Here is a tiny trained network, its code and every weight. The questions are about switching its units off for an input and a target symbol, where a switched-off unit gives its printed mean instead of its output.

import numpy as np


def w(rows, s, z=0):
    codes = np.array(rows[::2]) - 128.0
    scale = np.full(codes.shape[1], s)
    scale[-1] = z or s
    return codes * scale


def f(y):
    return y / 2 * (1 + np.tanh(0.7978845608 * (y + 0.044715 * y**3)))


def softmax(a):
    e = np.exp(a - a.max(-1, keepdims=True))
    return e / e.sum(-1, keepdims=True)


def log_softmax(a):
    a = a - a.max(-1, keepdims=True)
    return a - np.log(np.exp(a).sum(-1, keepdims=True))


def net(x, mask):
    ids = ['αεηξσφ'.index(c) for c in x.split()]
    T = len(ids)
    res = E[ids] + P[:T]
    u = 0
    for l in range(2):
        q, k, v = (res @ M[l].T for M in (Q, K, V))
        z = softmax(np.where(np.tri(T) > 0, q @ k.T / 4**0.5, -1e9)) @ v
        res = res + np.where(mask[u], z, O[l][:, -1]) @ O[l][:, :-1]
        u += 1
        y = f(res @ A[l][:, :-1].T + A[l][:, -1])
        res = res + np.where(mask[u : u + 8], y, B[l][:, -1]) @ B[l][:, :-1]
        u += 8
    return log_softmax(res[-1] @ U[:, :-1].T + U[:, -1])


Q, K, V, O, A, B = {}, {}, {}, {}, {}, {}
E = w([
[154,150,135,210,139,67],'α',
[92,217,143,112,42,157],'ε',
[116,153,218,100,97,42],'η',
[1,41,77,115,84,68],'ξ',
[64,244,144,243,111,99],'σ',
[146,101,92,230,117,70],'φ',
],0.0099)
P = w([
[104,209,25,169,3,17],'0',
[112,143,111,166,121,98],'1',
[111,121,124,166,127,118],'2',
[118,109,140,169,137,130],'3',
[123,99,161,167,135,136],'4',
[122,101,168,166,150,149],'5',
[132,84,192,173,142,154],'6',
[111,111,170,161,180,173],'7',
],0.0053)
Q[0] = w([
[178,93,80,64,107,181],'0.h0',
[150,178,143,128,117,139],'0.h0',
[100,161,89,247,131,123],'0.h0',
[73,148,151,61,117,202],'0.h0',
],0.014)
K[0] = w([
[119,90,141,211,177,189],'0.h0',
[166,178,140,147,105,126],'0.h0',
[124,178,39,147,35,45],'0.h0',
[135,112,107,83,160,250],'0.h0',
],0.013)
V[0] = w([
[103,57,128,75,115,236],'0.h0',
[47,153,24,166,137,196],'0.h0',
[124,228,171,70,66,165],'0.h0',
[254,113,14,185,71,253],'0.h0',
],0.0084)
O[0] = w([
[196,82,206,177,162,167,14],'0.h0',
[88,142,182,205,71,117,218],'0.h0',
[128,193,101,108,96,231,101],'0.h0',
[202,60,150,125,1,101,1],'0.h0',
],0.0091,0.0063)
A[0] = w([
[99,77,57,29,71,149,10],'0.n0',
[159,149,139,148,22,164,96],'0.n1',
[143,187,94,111,169,170,75],'0.n2',
[149,201,149,183,116,68,110],'0.n3',
[172,95,109,130,138,127,86],'0.n4',
[79,152,147,69,76,112,193],'0.n5',
[140,148,157,58,148,173,99],'0.n6',
[160,149,93,11,81,99,157],'0.n7',
],0.012,0.0012)
B[0] = w([
[203,214,88,98,77,154,142],'0.n0',
[46,25,129,145,135,115,156],'0.n1',
[88,86,124,180,62,159,159],'0.n2',
[184,174,105,192,137,131,255],'0.n3',
[233,83,134,93,137,82,111],'0.n4',
[191,165,140,11,125,153,230],'0.n5',
[102,74,212,114,165,56,127],'0.n6',
[150,42,67,150,212,211,137],'0.n7',
],0.011,0.0076)
Q[1] = w([
[86,171,151,10,90,129],'1.h0',
[142,41,50,222,174,202],'1.h0',
[60,28,221,14,151,135],'1.h0',
[139,254,77,108,50,84],'1.h0',
],0.0089)
K[1] = w([
[91,130,160,56,90,86],'1.h0',
[175,36,140,196,159,184],'1.h0',
[2,116,230,123,123,115],'1.h0',
[181,165,45,42,67,69],'1.h0',
],0.011)
V[1] = w([
[160,188,152,23,142,163],'1.h0',
[122,84,211,185,139,212],'1.h0',
[196,159,129,104,254,150],'1.h0',
[220,49,90,163,77,151],'1.h0',
],0.0097)
O[1] = w([
[31,200,168,126,32,211,128],'1.h0',
[90,60,121,215,198,102,6],'1.h0',
[146,87,132,231,23,193,105],'1.h0',
[147,229,254,166,125,39,43],'1.h0',
],0.0072,0.014)
A[1] = w([
[66,38,124,141,154,99,103],'1.n0',
[62,106,72,146,86,160,34],'1.n1',
[165,175,164,168,89,124,64],'1.n2',
[21,6,185,129,143,95,2],'1.n3',
[11,38,161,94,159,122,160],'1.n4',
[171,79,119,63,103,197,79],'1.n5',
[120,94,173,133,196,83,89],'1.n6',
[136,132,172,35,84,126,97],'1.n7',
],0.011,0.002)
B[1] = w([
[95,192,190,153,123,138,179],'1.n0',
[155,80,198,114,218,126,249],'1.n1',
[102,40,122,109,130,93,171],'1.n2',
[103,219,184,120,211,124,168],'1.n3',
[138,70,75,145,10,91,210],'1.n4',
[109,198,87,134,89,63,217],'1.n5',
[154,100,97,124,104,173,154],'1.n6',
[179,125,127,172,145,184,245],'1.n7',
],0.014)
U = w([
[137,2,72,84,24,204,183],'α',
[27,174,171,133,121,98,158],'ε',
[144,73,181,109,170,183,49],'η',
[144,106,98,243,167,170,118],'ξ',
[171,194,154,74,166,212,210],'σ',
[228,118,204,93,143,78,2],'φ',
],0.004,0.0021)

Each question gives the input, a string of symbols that net reads in full, and the target symbol t.
The units are the heads (4 rows each of Q, K, V and O) and the neurons (one row each of A and B). Each row of codes is followed by its name. A weight is (code - 128) times the scale printed after its matrix; where a second scale follows, it is the last column's (O, A, B and U).
mask holds one flag per unit, layer by layer, with each layer's heads first. A switched-off unit (its flag False) gives its mean, the last column of its rows in O or B, instead of its output. The means were averaged over made-up inputs and are rounded, as every weight is.
A unit's drop is (log p(t) with every unit on - log p(t) with that unit switched off) / (log p(t) with every unit on - log p(t) with every unit switched off).
unit that matters most: the unit with the biggest drop
top k neurons: the k neurons with the biggest drops, biggest first
top k neurons in layer l: the k neurons of layer l with the biggest drops, biggest first
input ε α η σ φ σ, target ε: top 4 neurons => (0.n1 0.n5 0.n0 0.n7)
input α ξ α σ, target α: top neuron in layer 0 => (0.n7)
input σ ξ σ ξ, target α: top 3 neurons => (1.n4 0.n1 0.n3)
input η φ ξ η η ξ ξ φ, target η: top 3 neurons => (1.n1 0.n7 0.n5)
input η ξ σ η η η, target ε: top 2 neurons in layer 1 => (1.n3 1.n0)
input ε ξ η φ ε σ φ, target ε: top 3 neurons => (0.n5 0.n1 0.n7)
input ξ α σ φ φ ξ, target α: top 4 neurons => (0.n3 1.n4 0.n1 0.n7)
input η ξ ε φ η η, target ε: top 3 neurons in layer 0 => (0.n2 0.n6 0.n0)
input η ξ ξ φ ξ η, target α: top 2 neurons => (0.n3 1.n4)
input α ε φ σ φ ξ φ ε, target α: top 2 neurons => (0.n1 0.n3)
input η σ φ φ ξ, target σ: top 2 neurons in layer 0 => (0.n0 0.n3)
input ξ ε ξ ξ ξ ε ε, target ε: top 3 neurons in layer 1 => (1.n3 1.n0 1.n7)
input ε η ξ ξ ε, target α: top 3 neurons => (1.n4 0.n5 0.n1)
input ξ φ ξ α, target ξ: top 2 neurons in layer 1 => (1.n1 1.n4)
input φ σ σ σ φ ξ, target σ: top 3 neurons in layer 1 => (1.n4 1.n7 1.n2)
input ξ φ σ, target ξ: top 3 neurons => (0.n3 0.n5 1.n1)
input ξ ε ξ σ σ η ξ φ, target ξ: unit that matters most => 1.h0
input σ η ε ε φ φ, target σ: top 2 neurons in layer 1 => (1.n4 1.n2)
input ε σ ξ α ε σ, target ε: top 3 neurons in layer 0 => (0.n1 0.n5 0.n7)
input α σ η ξ ξ φ, target α: top neuron in layer 1 => (1.n2)
input ε σ σ α ξ φ, target ε: top 3 neurons in layer 0 => (0.n1 0.n5 0.n7)
